Below are the code and all the weights of a small trained network. Each question names an input and a class and asks about switching units off, where a switched-off unit gives its printed mean instead of its output.

import numpy as np


def w(rows, s, z=0):
    codes = np.array(rows[::2]) - 128.0
    scale = np.full(codes.shape[1], s)
    scale[-1] = z or s
    return codes * scale


def f(y):
    return y / 2 * (1 + np.tanh(0.7978845608 * (y + 0.044715 * y**3)))


def log_softmax(a):
    a = a - a.max(-1, keepdims=True)
    return a - np.log(np.exp(a).sum(-1, keepdims=True))


def net(x, mask):
    res = np.array(x, float).reshape(1, 5) / 4 @ E
    y = f(res @ A[0][:, :-1].T + A[0][:, -1])
    res = res + np.where(mask, y, B[0][:, -1]) @ B[0][:, :-1]
    return log_softmax(res[-1] @ U[:, :-1].T + U[:, -1])


A, B = {}, {}
E = w([
[117,191,216,255,30,32],'x0',
[87,180,84,88,132,104],'x1',
[221,148,162,173,11,246],'x2',
[105,129,126,106,135,124],'x3',
[129,20,58,139,49,119],'x4',
],0.0069)
A[0] = w([
[187,208,210,114,213,154,107],'neuron 0',
[130,148,64,148,95,115,251],'neuron 1',
[134,139,197,176,159,137,183],'neuron 2',
[115,122,117,112,147,150,80],'neuron 3',
[119,138,156,133,104,186,10],'neuron 4',
[48,213,90,103,105,156,164],'neuron 5',
[119,110,122,127,101,121,150],'neuron 6',
[109,116,183,164,111,88,73],'neuron 7',
[119,153,133,119,82,204,37],'neuron 8',
[62,165,113,84,203,84,205],'neuron 9',
[140,125,84,145,160,107,149],'neuron 10',
[10,88,131,151,184,108,140],'neuron 11',
[130,159,64,34,119,166,2],'neuron 12',
[153,91,96,91,214,179,84],'neuron 13',
[177,123,119,44,134,162,51],'neuron 14',
[178,193,114,92,70,188,35],'neuron 15',
],0.011,0.0032)
B[0] = w([
[54,28,107,125,155,171,212],'neuron 0',
[205,66,138,143,162,137,170],'neuron 1',
[144,52,63,147,235,125,177],'neuron 2',
[131,185,175,164,137,134,139],'neuron 3',
[54,236,203,169,17,143,138],'neuron 4',
[193,45,90,228,185,234,182],'neuron 5',
[175,50,193,185,121,78,140],'neuron 6',
[160,205,74,162,219,64,176],'neuron 7',
[76,182,196,70,95,138,159],'neuron 8',
[145,99,99,69,17,119,254],'neuron 9',
[22,125,210,119,56,110,145],'neuron 10',
[146,158,193,60,29,146,209],'neuron 11',
[68,147,96,198,201,136,189],'neuron 12',
[208,191,168,255,176,32,213],'neuron 13',
[81,174,206,233,162,82,178],'neuron 14',
[63,137,218,70,109,117,176],'neuron 15',
],0.0059,0.0096)
U = w([
[146,235,140,180,172,100,47],'0',
[73,2,126,128,146,225,174],'1',
[149,132,169,91,155,178,192],'2',
[85,219,197,64,87,150,2],'3',
[115,93,51,161,135,235,156],'4',
],0.0086,0.003)

Each question gives the input, the list of numbers given to net, and the class t.
The units are the neurons (one row each of A and B). Each row of codes is followed by its name. A weight is (code - 128) times the scale printed after its matrix; where a second scale follows, it is the last column's (A, B and U).
mask holds one flag per neuron, in row order. A switched-off neuron (its flag False) gives its mean, the last column of its row in B, instead of its output. The means were averaged over made-up inputs and are rounded, as every weight is.
A unit's drop is (log p(t) with every unit on - log p(t) with that unit switched off) / (log p(t) with every unit on - log p(t) with every unit switched off).
The circuit of an input: a set's keep is (log p(t) with only the set's units on - log p(t) with every unit switched off) / (log p(t) with every unit on - log p(t) with every unit switched off). Starting from the 12 units with the biggest drops (on a tie, the unit counted first), units are removed one at a time, each time the one whose removal leaves the highest keep (on an exact tie, the one counted first), for as long as the keep stays at least 0.8.
circuit, biggest first: the units of the circuit, biggest drop first
unit that matters most: the unit with the biggest drop
k most important neurons: the k neurons with the biggest drops, biggest first
drop of u: that unit's drop, to one decimal
input [-7,-1,6,-7,-3], class 0: circuit, biggest first	(neuron 13; neuron 14)
input [4,-7,-5,-6,-4], class 4: circuit, biggest first	(neuron 13; neuron 2)
input [6,3,4,-2,-8], class 1: circuit, biggest first	(neuron 0; neuron 2)
input [0,6,2,5,-2], class 4: unit that matters most	neuron 5
input [-2,6,7,4,5], class 3: 4 most important neurons	(neuron 15; neuron 8; neuron 0; neuron 2)
input [3,-6,-6,-5,4], class 3: circuit, biggest first	(neuron 5; neuron 11)
input [1,1,5,6,-7], class 1: circuit, biggest first	(neuron 0; neuron 13)
input [-6,-8,-8,5,-2], class 3: circuit, biggest first	(neuron 11; neuron 5; neuron 2)
input [-2,-1,-6,-2,-4], class 3: circuit, biggest first	(neuron 11; neuron 9)
input [-7,-3,6,3,-2], class 0: circuit, biggest first	(neuron 13; neuron 14)
input [0,2,-8,-5,7], class 3: circuit, biggest first	(neuron 11; neuron 5)
input [-1,-1,6,2,-3], class 3: circuit, biggest first	(neuron 15; neuron 8)
input [2,-1,5,-6,-6], class 1: 3 most important neurons	(neuron 0; neuron 2; neuron 13)
input [5,-8,-1,5,-3], class 4: 3 most important neurons	(neuron 13; neuron 2; neuron 14)
input [-4,-2,2,-1,4], class 0: unit that matters most	neuron 0
input [-6,-2,8,-7,-1], class 3: 2 most important neurons	(neuron 15; neuron 8)
input [4,5,-7,0,-6], class 3: 2 most important neurons	(neuron 11; neuron 9)
input [-1,-3,5,-3,-7], class 1: 2 most important neurons	(neuron 0; neuron 2)
input [5,-1,3,5,-6], class 1: 3 most important neurons	(neuron 0; neuron 13; neuron 2)
input [2,5,2,-5,-6], class 1: drop of neuron 0	0.2
